Below are the code and all the weights of a small trained network. Each question names an input and a target symbol and asks about switching units off, where a switched-off unit gives its printed mean instead of its output.

import numpy as np


def w(rows, s, z=0):
    codes = np.array(rows[::2]) - 128.0
    scale = np.full(codes.shape[1], s)
    scale[-1] = z or s
    return codes * scale


def norm(h):
    return h / np.sqrt((h * h).mean(-1, keepdims=True) + 1e-5)


def f(y):
    return np.maximum(y, 0)


def softmax(a):
    e = np.exp(a - a.max(-1, keepdims=True))
    return e / e.sum(-1, keepdims=True)


def log_softmax(a):
    a = a - a.max(-1, keepdims=True)
    return a - np.log(np.exp(a).sum(-1, keepdims=True))


def net(x, mask):
    ids = ['βγζλπστφψ'.index(c) for c in x.split()]
    T = len(ids)
    res = E[ids] + P[:T]
    u = 0
    for l in range(3):
        r = norm(res)
        for j in range(2):
            rows = slice(3 * j, 3 * j + 3)
            q, k, v = (r @ M[l][rows].T for M in (Q, K, V))
            z = softmax(np.where(np.tri(T) > 0, q @ k.T / 3**0.5, -1e9)) @ v
            o = O[l][rows]
            res = res + np.where(mask[u + j], z, o[:, -1]) @ o[:, :-1]
        u += 2
        y = f(norm(res) @ A[l][:, :-1].T + A[l][:, -1])
        res = res + np.where(mask[u : u + 4], y, B[l][:, -1]) @ B[l][:, :-1]
        u += 4
    return log_softmax(norm(res)[-1] @ U[:, :-1].T + U[:, -1])


Q, K, V, O, A, B = {}, {}, {}, {}, {}, {}
E = w([
[89,199,98,156,121,125,185],'β',
[28,212,150,146,97,112,121],'γ',
[235,137,144,157,74,110,41],'ζ',
[1,120,95,73,177,185,140],'λ',
[69,39,204,134,86,100,156],'π',
[211,71,150,91,137,225,240],'σ',
[39,124,117,161,113,255,80],'τ',
[117,92,163,227,87,148,194],'φ',
[107,167,135,156,241,69,70],'ψ',
],0.019)
P = w([
[159,237,248,144,128,154,145],'0',
[147,209,216,154,148,135,146],'1',
[138,190,175,152,146,117,135],'2',
[137,162,141,151,151,102,123],'3',
[128,143,106,149,160,89,116],'4',
[122,117,70,149,160,72,111],'5',
[109,97,43,138,159,69,97],'6',
],0.013)
Q[0] = w([
[192,114,67,125,148,130,218],'0.h0',
[235,99,148,8,91,103,75],'0.h0',
[193,44,137,82,158,161,143],'0.h0',
[145,151,198,155,140,122,179],'0.h1',
[1,218,132,125,60,125,176],'0.h1',
[48,179,119,242,123,82,109],'0.h1',
],0.011)
K[0] = w([
[151,141,179,127,175,156,113],'0.h0',
[138,198,149,135,147,142,146],'0.h0',
[109,167,251,80,87,143,127],'0.h0',
[106,108,138,149,117,120,162],'0.h1',
[96,106,81,155,126,120,136],'0.h1',
[96,83,127,163,134,108,94],'0.h1',
],0.02)
V[0] = w([
[198,89,177,129,232,91,132],'0.h0',
[135,65,226,202,189,158,5],'0.h0',
[253,167,86,187,164,131,46],'0.h0',
[104,48,122,206,103,124,50],'0.h1',
[207,202,187,80,90,51,46],'0.h1',
[66,171,162,65,165,119,56],'0.h1',
],0.0055)
O[0] = w([
[72,174,134,143,208,118,97,10],'0.h0',
[188,80,148,129,202,127,112,242],'0.h0',
[100,139,127,209,163,150,3,5],'0.h0',
[111,101,193,161,160,93,153,167],'0.h1',
[159,150,22,65,141,78,225,46],'0.h1',
[202,193,128,144,128,61,63,188],'0.h1',
],0.0081,0.0028)
A[0] = w([
[54,129,142,176,234,218,124,23],'0.n0',
[102,90,181,133,60,128,213,25],'0.n1',
[46,194,111,95,116,118,189,8],'0.n2',
[206,121,110,1,152,200,168,28],'0.n3',
],0.0053,0.0012)
B[0] = w([
[107,169,83,23,134,163,94,253],'0.n0',
[126,126,166,126,177,194,105,232],'0.n1',
[8,124,93,109,120,174,170,251],'0.n2',
[82,123,151,162,202,255,150,158],'0.n3',
],0.0099,0.0033)
Q[1] = w([
[71,102,190,75,199,148,90],'1.h0',
[46,148,87,193,104,113,115],'1.h0',
[164,104,104,66,135,98,136],'1.h0',
[158,113,81,71,93,103,146],'1.h1',
[134,98,168,115,9,146,171],'1.h1',
[152,88,145,174,181,146,175],'1.h1',
],0.012)
K[1] = w([
[200,1,158,33,119,75,160],'1.h0',
[57,127,135,116,81,83,61],'1.h0',
[182,161,92,199,149,120,139],'1.h0',
[203,160,125,85,124,70,220],'1.h1',
[92,107,232,199,54,85,189],'1.h1',
[163,92,231,10,135,111,124],'1.h1',
],0.01)
V[1] = w([
[157,139,92,114,54,254,181],'1.h0',
[133,146,78,164,115,188,108],'1.h0',
[175,174,117,111,124,143,167],'1.h0',
[208,159,145,163,68,112,98],'1.h1',
[155,144,75,158,163,186,99],'1.h1',
[181,114,39,150,165,140,208],'1.h1',
],0.0069)
O[1] = w([
[123,159,129,186,147,78,14,184],'1.h0',
[122,180,92,145,71,150,155,115],'1.h0',
[114,52,179,164,91,156,59,134],'1.h0',
[65,195,92,100,187,172,182,81],'1.h1',
[53,101,187,183,1,116,177,120],'1.h1',
[161,232,162,144,82,205,148,1],'1.h1',
],0.0056,0.005)
A[1] = w([
[144,116,77,78,104,125,64,220],'1.n0',
[255,66,163,127,147,111,111,84],'1.n1',
[102,210,209,216,178,56,139,23],'1.n2',
[90,163,136,53,135,49,86,6],'1.n3',
],0.0093,0.0011)
B[1] = w([
[170,153,128,157,187,156,130,153],'1.n0',
[86,161,114,90,117,203,7,165],'1.n1',
[99,96,157,147,98,148,151,254],'1.n2',
[160,156,112,153,109,143,173,202],'1.n3',
],0.014,0.0078)
Q[2] = w([
[100,152,151,217,130,74,102],'2.h0',
[11,147,108,100,91,123,161],'2.h0',
[98,24,183,146,126,171,174],'2.h0',
[47,251,70,158,90,162,160],'2.h1',
[153,132,127,43,20,31,105],'2.h1',
[169,184,90,182,152,77,106],'2.h1',
],0.012)
K[2] = w([
[54,104,149,228,146,117,95],'2.h0',
[51,99,120,72,97,53,105],'2.h0',
[90,48,169,92,155,164,102],'2.h0',
[134,56,25,134,119,130,126],'2.h1',
[54,176,131,141,6,195,154],'2.h1',
[225,195,82,187,137,162,119],'2.h1',
],0.012)
V[2] = w([
[73,215,162,119,117,79,134],'2.h0',
[158,132,40,114,149,95,219],'2.h0',
[139,149,253,140,175,112,109],'2.h0',
[72,166,70,157,236,79,112],'2.h1',
[94,121,130,36,188,197,120],'2.h1',
[142,159,216,122,158,1,131],'2.h1',
],0.0092)
O[2] = w([
[195,33,49,113,200,145,59,187],'2.h0',
[55,76,147,100,66,125,154,1],'2.h0',
[152,117,90,169,110,96,128,201],'2.h0',
[188,254,178,187,174,252,186,112],'2.h1',
[120,161,132,46,127,77,124,173],'2.h1',
[6,159,74,170,242,199,194,96],'2.h1',
],0.0092,0.0089)
A[2] = w([
[121,107,79,144,158,114,144,188],'2.n0',
[61,72,156,33,248,134,85,3],'2.n1',
[154,164,162,130,71,88,154,25],'2.n2',
[155,96,61,123,154,158,178,76],'2.n3',
],0.013,0.0045)
B[2] = w([
[192,138,136,79,161,149,130,210],'2.n0',
[2,9,32,107,176,211,121,254],'2.n1',
[136,80,155,121,157,178,126,147],'2.n2',
[201,44,91,155,139,90,135,179],'2.n3',
],0.017,0.0061)
U = w([
[97,183,79,164,52,162,157,113],'β',
[211,74,75,128,131,122,199,104],'γ',
[150,143,116,145,167,102,11,90],'ζ',
[155,113,211,39,112,197,185,119],'λ',
[109,190,158,79,142,66,192,254],'π',
[106,100,116,69,75,16,129,111],'σ',
[109,81,199,199,116,94,161,155],'τ',
[48,74,109,92,183,157,113,133],'φ',
[137,190,148,172,212,207,180,118],'ψ',
],0.013,0.0081)

Each question gives the input, a string of symbols that net reads in full, and the target symbol t.
The units are the heads (3 rows each of Q, K, V and O) and the neurons (one row each of A and B). Each row of codes is followed by its name. A weight is (code - 128) times the scale printed after its matrix; where a second scale follows, it is the last column's (O, A, B and U).
mask holds one flag per unit, layer by layer, with each layer's heads first. A switched-off unit (its flag False) gives its mean, the last column of its rows in O or B, instead of its output. The means were averaged over made-up inputs and are rounded, as every weight is.
A unit's drop is (log p(t) with every unit on - log p(t) with that unit switched off) / (log p(t) with every unit on - log p(t) with every unit switched off).
The circuit of an input: a set's keep is (log p(t) with only the set's units on - log p(t) with every unit switched off) / (log p(t) with every unit on - log p(t) with every unit switched off). Starting from the 12 units with the biggest drops (on a tie, the unit counted first), units are removed one at a time, each time the one whose removal leaves the highest keep (on an exact tie, the one counted first), for as long as the keep stays at least 0.8.
units of the circuit, in order: the units of the circuit, biggest drop first
k most important neurons: the k neurons with the biggest drops, biggest first
top k neurons in layer l: the k neurons of layer l with the biggest drops, biggest first
which heads matter: for each layer, one digit per head in row order, 1 if its drop is at least 0.15 and else 0, layers parted by /
drop when u is switched off: that unit's drop, to one decimal
input γ π β, target π: which heads matter	00 / 00 / 11
input ψ λ τ, target ψ: units of the circuit, in order	(2.h1)
input σ γ φ φ τ ζ β, target ζ: units of the circuit, in order	(0.h0; 2.n1)
input γ π γ γ β γ, target β: which heads matter	10 / 00 / 01
input τ ζ π τ γ ψ, target ψ: which heads matter	00 / 00 / 01
input β τ φ γ τ τ β, target τ: which heads matter	01 / 00 / 00
input ζ γ γ τ τ τ ζ, target λ: which heads matter	11 / 01 / 10
input σ β φ τ λ β, target λ: units of the circuit, in order	(2.h1; 2.h0)
input γ τ γ τ π β, target π: which heads matter	01 / 00 / 10
input γ γ γ γ γ σ, target λ: 2 most important neurons	(0.n3; 2.n2)
input γ φ π σ, target φ: which heads matter	00 / 00 / 01
input γ ψ λ φ, target ψ: which heads matter	10 / 00 / 01
input σ ζ γ β, target γ: which heads matter	00 / 00 / 10
input τ τ λ τ φ σ, target λ: top neuron in layer 0	(0.n3)
input γ π γ, target π: which heads matter	00 / 00 / 11
input λ τ λ γ, target λ: top 2 neurons in layer 1	(1.n2; 1.n3)
input β γ γ γ γ β, target γ: 3 most important neurons	(1.n1; 2.n3; 2.n1)
input τ β φ τ β, target τ: 2 most important neurons	(1.n2; 2.n1)
input γ τ φ γ σ β, target σ: 2 most important neurons	(2.n1; 1.n3)
input γ φ ζ σ γ γ φ, target τ: which heads matter	01 / 00 / 10
input φ γ γ τ π γ, target π: which heads matter	00 / 00 / 10
input π γ γ γ φ ζ γ, target ζ: 2 most important neurons	(1.n1; 2.n1)
input ζ ζ γ, target ζ: 2 most important neurons	(2.n1; 1.n1)
input γ π φ, target φ: most important neuron	(1.n1)
input γ τ γ ζ λ γ, target λ: 3 most important neurons	(1.n3; 2.n2; 2.n1)
input γ φ τ σ τ τ, target ζ: drop when 1.h1 is switched off	0.0
